The symbols move the states like this.
* | & ~ !
J395 | J755 J418 J418
J931 | J746 J39 J39
J227 | J141 J441 J441
J367 | J643 J369 J369
J421 | J482 J791 J755
J649 | J810 J73 J73
J286 | J734 J581 J563
J482 | J141 J51 J51
J51 | J986 J810 J73
J676 | J971 J20 J20
J354 | J367 J771 J771
J791 | J51 J636 J636
J311 | J676 J692 J888
J629 | J500 J711 J711
J891 | J629 J971 J986
J636 | J906 J649 J649
J821 | J906 J635 J635
J628 | J485 J931 J931
J715 | J286 J141 J51
J34 | J715 J702 J107
J563 | J970 J971 J951
J880 | J311 J581 J34
J638 | J829 J781 J781
J976 | J649 J949 J734
J755 | J636 J421 J976
J951 | J971 J563 J571
J571 | J791 J755 J755
J986 | J951 J506 J506
J506 | J571 J395 J395
J366 | J891 J676 J500
J20 | J227 J734 J810
J692 | J891 J421 J286
J108 | J182 J903 J108
J781 | J423 J897 J897
J771 | J638 J366 J727
J865 | J369 J629 J629
J548 | J134 J682 J487
J479 | J354 J629 J113
J702 | J274 J771 J366
J39 | J678 J107 J107
J418 | J746 J182 J182
J828 | J931 J274 J34
J970 | J971 J141 J421
J423 | J821 J367 J367
J661 | J395 J146 J146
J581 | J692 J715 J715
J897 | J367 J232 J865
J146 | J418 J73 J108
J134 | J746 J828 J73
J678 | J101 J451 J451
J113 | J771 J367 J643
J451 | J931 J629 J39
J635 | J134 J829 J101
J101 | J828 J274 J155
J962 | J903 J724 J724
J711 | J788 J880 J423
J141 | J563 J986 J986
J906 | J566 J101 J134
J608 | J628 J485 J485
J810 | J506 J661 J661
J485 | J962 J487 J39
J232 | J107 J638 J865
J672 | J821 J746 J746
J724 | J914 J821 J821
J643 | J727 J101 J34
J938 | J865 J829 J891
J73 | J146 J986 J548
J727 | J423 J888 J888
J949 | J73 J608 J608
J682 | J949 J101 J566
J182 | J949 J548 J548
J734 | J441 J970 J970
J903 | J548 J914 J107
J155 | J274 J354 J781
J566 | J682 J628 J628
J274 | J39 J232 J232
J829 | J479 J423 J423
J500 | J479 J788 J888
J441 | J581 J986 J461
J461 | J715 J971 J636
J487 | J724 J962 J672
J746 | J635 J678 J962
J107 | J451 J829 J829
J883 | J108 J962 J962
J914 | J682 J906 J906
J788 | J366 J311 J638
J369 | J34 J500 J500
J888 | J897 J938 J938
J971 | J711 J227 J227

In the rows, 143 means zero.

The rows follow the links: the fewer symbols apart two states are, the more alike their rows tend to be.

Each row, then its state:
81 150 161 182 231 201 67 135 132 152 103 192 188 186 186 133 180 184 165 214 168 146 122 123 87 212 213 57 147 193 130 128 133 175 148 91 178 118 164 134 43 145 111 99 129 119 87 93 141 103 138 141 236 210 153 239 138 142; state J487
179 183 94 129 178 157 150 90 143 101 179 151 186 219 163 157 182 157 182 182 100 163 112 153 210 100 108 178 193 203 141 83 91 133 209 183 140 193 125 118 110 102 169 165 186 168 231 193 132 96 178 225 191 50 122 69 66 215; state J951
149 169 171 140 186 274 136 136 154 133 213 141 100 114 182 202 157 130 120 182 176 177 130 89 215 136 167 96 135 158 191 141 135 77 102 152 155 141 114 109 248 127 199 129 79 137 232 149 178 144 253 196 130 78 154 135 153 205; state J976
132 102 135 97 94 53 97 92 83 125 113 92 165 258 148 41 142 143 126 114 65 89 55 76 140 135 150 137 175 114 99 133 193 212 208 183 181 112 192 198 106 110 178 131 143 152 116 157 99 165 161 111 121 203 150 171 134 90; state J678
127 221 140 108 131 241 181 112 157 162 193 101 157 150 169 136 152 166 144 165 160 152 126 153 204 133 114 160 177 160 194 133 139 125 146 212 152 189 159 134 180 144 224 131 139 145 284 187 130 162 222 219 148 6 162 97 147 206; state J51
160 79 134 102 103 53 87 101 90 100 129 94 150 241 139 64 140 130 120 110 74 95 53 37 145 137 146 131 161 112 102 136 185 191 195 164 183 105 163 210 134 99 162 128 122 141 88 159 109 160 173 99 109 220 138 170 122 94; state J39
45 148 159 128 200 273 140 153 179 244 70 169 120 149 139 150 138 156 177 218 152 161 160 162 114 132 242 62 104 129 107 142 114 173 157 84 145 125 125 93 120 150 112 117 51 168 101 119 168 123 127 151 245 164 176 181 195 151; state J914
155 67 171 161 211 165 51 111 117 67 156 157 119 164 174 166 170 126 135 163 150 137 77 26 132 151 214 51 144 152 113 122 155 125 126 96 180 64 113 156 174 95 131 121 95 123 69 106 156 115 205 112 142 245 132 189 107 134; state J485
167 87 136 112 107 35 86 114 77 99 139 114 169 246 159 57 148 134 122 111 74 97 57 56 145 136 125 141 166 118 107 127 194 196 198 178 183 112 176 207 108 111 168 119 156 146 105 157 107 169 160 118 111 220 128 169 114 84; state J451
63 152 174 103 176 293 154 154 193 256 72 145 90 171 129 130 132 142 167 218 126 163 142 175 132 112 239 70 111 103 95 156 102 169 170 109 141 137 131 103 145 147 151 123 33 173 137 156 156 157 147 167 218 128 178 170 199 147; state J906
264 96 104 226 141 20 111 183 129 66 174 215 192 132 187 178 151 114 120 97 113 163 182 139 139 139 100 169 131 199 132 106 128 118 124 127 109 155 132 158 115 128 103 182 230 120 114 134 152 122 105 154 97 199 74 151 51 134; state J711
168 114 150 164 63 58 197 238 147 220 100 177 156 109 148 130 77 109 93 72 112 158 243 216 117 129 126 165 79 73 118 181 141 172 120 139 92 169 155 164 146 197 123 163 152 130 126 150 153 213 76 117 70 159 125 173 180 80; state J638
154 192 160 141 146 236 132 159 131 173 180 168 206 186 233 116 142 139 90 166 141 190 146 120 195 165 137 125 149 155 187 139 144 138 146 192 157 196 172 134 164 154 226 146 143 125 290 161 140 184 252 237 133 59 140 165 144 192; state J571
150 187 165 139 159 261 149 166 153 200 172 179 192 187 235 120 129 149 106 179 135 197 155 129 191 150 160 107 138 145 168 131 131 143 143 183 138 192 153 132 179 154 217 141 107 133 273 177 142 182 247 244 155 61 137 156 154 192; state J791
167 122 140 189 109 113 182 257 159 243 83 226 199 125 194 119 84 117 90 128 125 184 255 239 97 149 159 137 86 117 114 170 123 180 127 122 92 187 164 153 101 199 118 172 148 124 146 136 161 197 83 161 113 158 119 201 172 97; state J423
145 184 165 139 169 243 131 160 128 171 189 163 193 180 237 123 140 150 84 170 151 185 142 119 206 164 154 112 141 151 189 142 143 120 132 190 148 182 166 131 175 157 227 137 132 117 291 153 149 192 257 236 121 64 140 165 150 188; state J755
65 170 151 114 139 191 143 152 159 262 44 159 173 214 155 54 116 174 170 191 110 141 138 215 95 145 203 111 137 104 101 161 128 222 203 133 144 179 178 142 46 162 141 122 106 163 122 156 115 183 105 160 225 155 166 195 200 112; state J635

Each walk starts at a row. The symbols on each line, taken left to right, move it on to the next state.
Answer with the state's row; about right is enough.
new walk
171 99 136 166 84 55 154 231 134 219 91 203 222 171 204 72 81 117 91 96 106 160 203 197 98 156 139 140 106 96 101 164 154 211 159 144 108 178 204 187 83 178 141 166 169 111 138 137 127 205 95 134 102 192 104 219 167 72
& ! ! ~ & &
151 73 150 94 120 83 80 89 88 95 140 98 126 236 148 87 145 116 135 124 86 115 57 28 143 119 166 107 163 107 99 121 186 183 194 155 185 82 148 192 163 84 167 120 102 149 83 162 130 152 180 94 115 230 143 158 125 95
& ! ~ ~
74 157 160 143 185 226 124 163 168 250 53 196 189 203 180 89 143 176 160 211 133 159 160 209 91 156 213 95 144 142 110 143 102 204 189 127 143 177 173 128 40 166 132 125 121 129 138 137 137 164 110 184 251 148 155 209 187 127
new walk
154 73 163 149 203 186 76 129 129 62 184 128 73 117 152 200 171 102 135 155 157 139 91 21 170 140 190 64 123 146 137 131 161 90 97 100 171 59 100 142 218 104 132 111 74 137 75 118 184 99 203 97 124 221 132 166 114 153
! ~ ! ! ! !
76 160 158 172 211 218 98 154 164 206 72 198 190 190 188 116 156 173 162 234 161 162 150 186 76 185 207 74 146 180 111 134 106 181 167 91 154 151 154 117 32 157 116 116 128 124 108 114 131 123 116 177 255 176 166 219 154 146
! & ~ &
97 123 139 45 84 106 161 105 132 195 76 59 94 211 84 66 112 128 167 121 70 92 103 136 142 72 165 149 146 53 79 143 169 214 203 167 163 115 159 166 150 120 154 124 65 186 90 189 115 177 110 95 154 167 174 130 187 95
new walk
63 168 153 146 183 174 92 128 138 202 67 163 211 233 182 64 152 188 156 198 143 143 120 170 84 190 184 91 157 160 114 135 130 217 193 135 170 150 182 142 23 150 133 113 154 125 117 116 120 144 120 169 250 183 168 222 165 122
! & ! ~
127 118 138 62 45 62 174 124 138 213 84 75 104 182 84 65 98 127 131 94 75 97 130 154 141 72 152 173 131 46 95 160 174 203 200 176 138 125 167 172 154 137 164 144 91 175 104 185 107 210 105 83 99 166 154 131 186 80
! ~ ! !
197 107 148 184 68 76 187 256 150 200 128 201 177 97 177 134 77 97 75 86 130 165 236 202 117 139 123 156 85 96 125 175 156 159 110 135 86 175 175 180 162 190 139 178 171 123 145 143 148 215 101 133 55 161 107 193 176 83
new walk
161 123 149 155 62 102 199 240 172 251 93 180 156 107 146 113 71 114 85 85 123 161 235 229 109 119 138 163 94 73 117 189 147 177 129 150 91 176 164 167 149 200 131 168 129 130 148 151 139 228 91 126 77 142 118 178 195 92
& & ! !
83 128 154 61 96 163 174 136 159 253 55 94 85 183 72 77 100 126 157 144 84 133 140 178 123 80 197 132 119 51 76 162 143 205 195 154 144 124 142 139 147 150 153 127 52 185 109 181 132 189 114 119 166 156 174 142 218 101
& & ~ !
145 99 147 108 83 19 107 119 87 115 115 115 186 239 152 48 120 127 119 89 71 97 91 85 131 135 127 144 173 105 92 143 196 219 196 177 173 116 194 205 93 121 152 132 153 138 98 143 98 178 134 91 102 217 127 192 142 72
new walk
176 100 133 111 39 18 165 185 124 189 105 128 154 158 133 72 83 100 100 68 74 118 170 155 124 116 118 173 124 64 97 168 193 204 171 174 133 149 188 201 150 155 148 154 140 139 115 178 117 214 103 113 56 186 130 165 174 57
! & ! ~ & &
260 105 103 208 166 58 126 159 140 41 203 212 193 138 190 191 182 126 132 117 127 166 162 127 166 136 89 182 160 212 151 101 118 99 140 144 122 151 124 146 127 121 122 177 244 127 137 134 157 98 126 173 103 149 71 127 25 165
~ ~ ~ ! !
126 195 168 124 157 287 153 169 162 207 156 153 163 173 209 138 138 133 120 190 143 189 164 145 194 141 180 99 126 128 161 141 123 131 144 177 142 174 143 122 185 162 212 131 94 137 276 163 161 180 243 233 150 52 152 159 168 195
new walk
246 76 125 214 129 11 98 189 111 79 173 213 206 141 219 155 131 112 85 76 117 154 168 116 147 171 98 140 130 169 130 134 153 141 123 142 135 139 162 187 124 150 129 169 211 119 133 112 140 151 138 130 61 207 79 190 77 110
! & ! ~ ~ !
231 81 126 210 101 33 125 233 124 114 171 215 213 111 227 137 106 105 65 73 127 160 202 125 135 167 106 139 100 141 141 152 167 134 106 135 109 144 171 204 136 162 135 166 197 106 130 116 149 181 132 136 49 192 80 196 108 104
~ & ! !
241 91 126 229 141 56 125 235 126 108 166 240 218 111 224 169 113 106 84 104 137 179 208 135 128 179 111 140 112 168 143 151 139 123 100 123 117 165 153 172 135 168 128 176 202 103 148 115 151 161 131 160 63 180 85 198 94 122
new walk
246 79 122 229 137 37 147 218 143 88 175 222 176 80 171 206 137 105 111 86 146 165 210 157 137 144 105 155 111 170 141 148 130 112 94 102 102 140 124 161 145 158 97 186 218 113 101 115 159 134 91 128 65 182 75 157 74 130
! ~ & & & !
23 178 185 73 145 222 144 109 165 245 56 80 118 179 94 78 138 176 178 179 146 126 125 183 89 152 204 119 149 93 123 174 147 197 175 141 176 128 167 123 106 155 145 97 77 162 113 148 119 163 125 131 212 140 210 169 229 111
& ! ! & ! & &
92 108 175 115 181 251 144 131 164 155 127 114 33 112 92 187 139 121 160 191 160 151 132 95 146 107 241 70 106 98 111 155 136 120 125 88 148 82 88 111 226 135 117 112 15 167 86 138 189 120 164 97 161 183 171 145 177 153
new walk
109 131 154 92 56 120 221 193 175 248 76 121 91 128 83 100 78 127 143 118 99 133 191 213 124 80 159 167 105 48 102 170 147 188 169 154 105 158 147 150 174 170 138 155 80 170 124 179 139 210 84 112 119 132 158 132 221 94
! ! & ! ~ !
233 95 143 232 132 77 152 241 145 131 159 242 191 86 205 184 112 93 84 100 147 176 220 166 127 162 119 131 98 161 141 147 134 111 83 107 95 164 136 166 155 179 112 174 193 103 132 110 170 164 118 154 70 177 87 191 115 113
& ! ! & ! & &
170 128 156 168 93 112 202 255 180 230 111 197 151 85 157 155 71 111 94 101 135 187 250 230 107 125 146 151 75 88 125 178 127 154 109 120 84 180 145 142 159 189 116 173 131 128 145 155 179 211 84 141 77 155 123 172 188 98
